Below are the code and all the weights of a small trained network. Each question names an input and a class and asks about switching units off, where a switched-off unit gives its printed mean instead of its output.

import numpy as np


def w(rows, s, z=0):
    codes = np.array(rows[::2]) - 128.0
    scale = np.full(codes.shape[1], s)
    scale[-1] = z or s
    return codes * scale


def f(y):
    return np.maximum(y, 0)


def log_softmax(a):
    a = a - a.max(-1, keepdims=True)
    return a - np.log(np.exp(a).sum(-1, keepdims=True))


def net(x, mask):
    res = np.array(x, float).reshape(1, 4) / 4 @ E
    y = f(res @ A[0][:, :-1].T + A[0][:, -1])
    res = res + np.where(mask, y, B[0][:, -1]) @ B[0][:, :-1]
    return log_softmax(res[-1] @ U[:, :-1].T + U[:, -1])


A, B = {}, {}
E = w([
[127,127,131,127,127],'x0',
[251,73,161,170,65],'x1',
[239,173,146,69,207],'x2',
[139,216,196,231,142],'x3',
],0.011)
A[0] = w([
[158,200,185,186,129,149],'neuron 1',
[179,172,137,98,195,64],'neuron 2',
[98,143,129,127,142,173],'neuron 3',
[116,138,73,159,155,109],'neuron 4',
[100,172,134,119,179,68],'neuron 5',
[227,109,165,71,134,109],'neuron 6',
[181,92,160,168,65,55],'neuron 7',
[97,76,58,74,117,11],'neuron 8',
[123,119,92,79,95,142],'neuron 9',
[144,157,144,109,171,30],'neuron 10',
[5,203,162,192,128,165],'neuron 11',
[224,97,78,63,146,125],'neuron 12',
[71,175,108,62,182,254],'neuron 13',
[44,201,82,46,222,42],'neuron 14',
[109,67,82,68,118,248],'neuron 15',
[83,81,97,180,68,215],'neuron 16',
[100,93,153,99,133,81],'neuron 17',
[140,173,160,183,139,55],'neuron 18',
[171,195,136,80,158,141],'neuron 19',
[152,125,116,170,101,210],'neuron 20',
[121,147,71,180,147,152],'neuron 21',
[118,149,82,179,163,159],'neuron 22',
[79,67,120,168,52,72],'neuron 23',
],0.012,0.0076)
B[0] = w([
[124,63,88,176,170,217],'neuron 1',
[144,60,92,175,141,168],'neuron 2',
[105,133,139,133,103,165],'neuron 3',
[129,133,151,132,123,143],'neuron 4',
[119,125,116,135,101,158],'neuron 5',
[119,184,147,72,105,189],'neuron 6',
[116,86,89,192,181,182],'neuron 7',
[62,134,108,204,134,168],'neuron 8',
[147,98,118,168,139,166],'neuron 9',
[78,107,96,151,113,141],'neuron 10',
[66,213,160,67,66,254],'neuron 11',
[90,190,168,80,88,191],'neuron 12',
[43,108,88,215,162,225],'neuron 13',
[251,59,126,110,152,210],'neuron 14',
[227,103,152,88,139,216],'neuron 15',
[107,92,101,203,178,225],'neuron 16',
[113,144,97,140,142,139],'neuron 17',
[188,67,113,131,140,171],'neuron 18',
[178,103,134,145,147,178],'neuron 19',
[146,115,138,70,113,187],'neuron 20',
[122,143,129,103,122,159],'neuron 21',
[128,158,160,118,121,165],'neuron 22',
[206,82,112,120,169,195],'neuron 23',
],0.021,0.016)
U = w([
[96,85,78,205,133,94],'0',
[255,81,127,112,133,70],'1',
[89,210,181,59,20,251],'2',
],0.0094,0.0013)

Each question gives the input, the list of numbers given to net, and the class t.
The units are the neurons (one row each of A and B). Each row of codes is followed by its name. A weight is (code - 128) times the scale printed after its matrix; where a second scale follows, it is the last column's (A, B and U).
mask holds one flag per neuron, in row order. A switched-off neuron (its flag False) gives its mean, the last column of its row in B, instead of its output. The means were averaged over made-up inputs and are rounded, as every weight is.
A unit's drop is (log p(t) with every unit on - log p(t) with that unit switched off) / (log p(t) with every unit on - log p(t) with every unit switched off).
The circuit of an input: a set's keep is (log p(t) with only the set's units on - log p(t) with every unit switched off) / (log p(t) with every unit on - log p(t) with every unit switched off). Starting from the 12 units with the biggest drops (on a tie, the unit counted first), units are removed one at a time, each time the one whose removal leaves the highest keep (on an exact tie, the one counted first), for as long as the keep stays at least 0.8.
circuit, biggest first: the units of the circuit, biggest drop first
top k neurons: the k neurons with the biggest drops, biggest first
drop when u is switched off: that unit's drop, to one decimal
input [0,-1,7,4], class 0: circuit, biggest first : [neuron 15]
input [8,-7,2,-1], class 1: top 2 neurons : [neuron 14; neuron 16]
input [3,7,0,5], class 0: top 3 neurons : [neuron 15; neuron 14; neuron 7]
input [6,7,-7,-4], class 1: top 2 neurons : [neuron 23; neuron 13]
input [-7,6,-8,-3], class 1: top 3 neurons : [neuron 23; neuron 13; neuron 15]
input [7,-6,0,6], class 2: top 2 neurons : [neuron 11; neuron 16]
input [-3,1,-5,-3], class 1: top 3 neurons : [neuron 13; neuron 15; neuron 23]
input [-4,1,-6,-6], class 1: top 4 neurons : [neuron 15; neuron 23; neuron 13; neuron 1]
input [0,-2,7,7], class 0: top 2 neurons : [neuron 15; neuron 1]
input [-2,4,-4,-3], class 1: top 2 neurons : [neuron 13; neuron 15]
input [-3,-8,3,-7], class 1: top 3 neurons : [neuron 14; neuron 15; neuron 16]
input [4,1,-4,-7], class 1: drop when neuron 2 is switched off : 0.1
input [-4,-1,3,2], class 0: drop when neuron 14 is switched off : 0.4
input [4,-6,-3,3], class 2: drop when neuron 8 is switched off : 0.0
input [-2,4,7,-6], class 2: circuit, biggest first : [neuron 12]
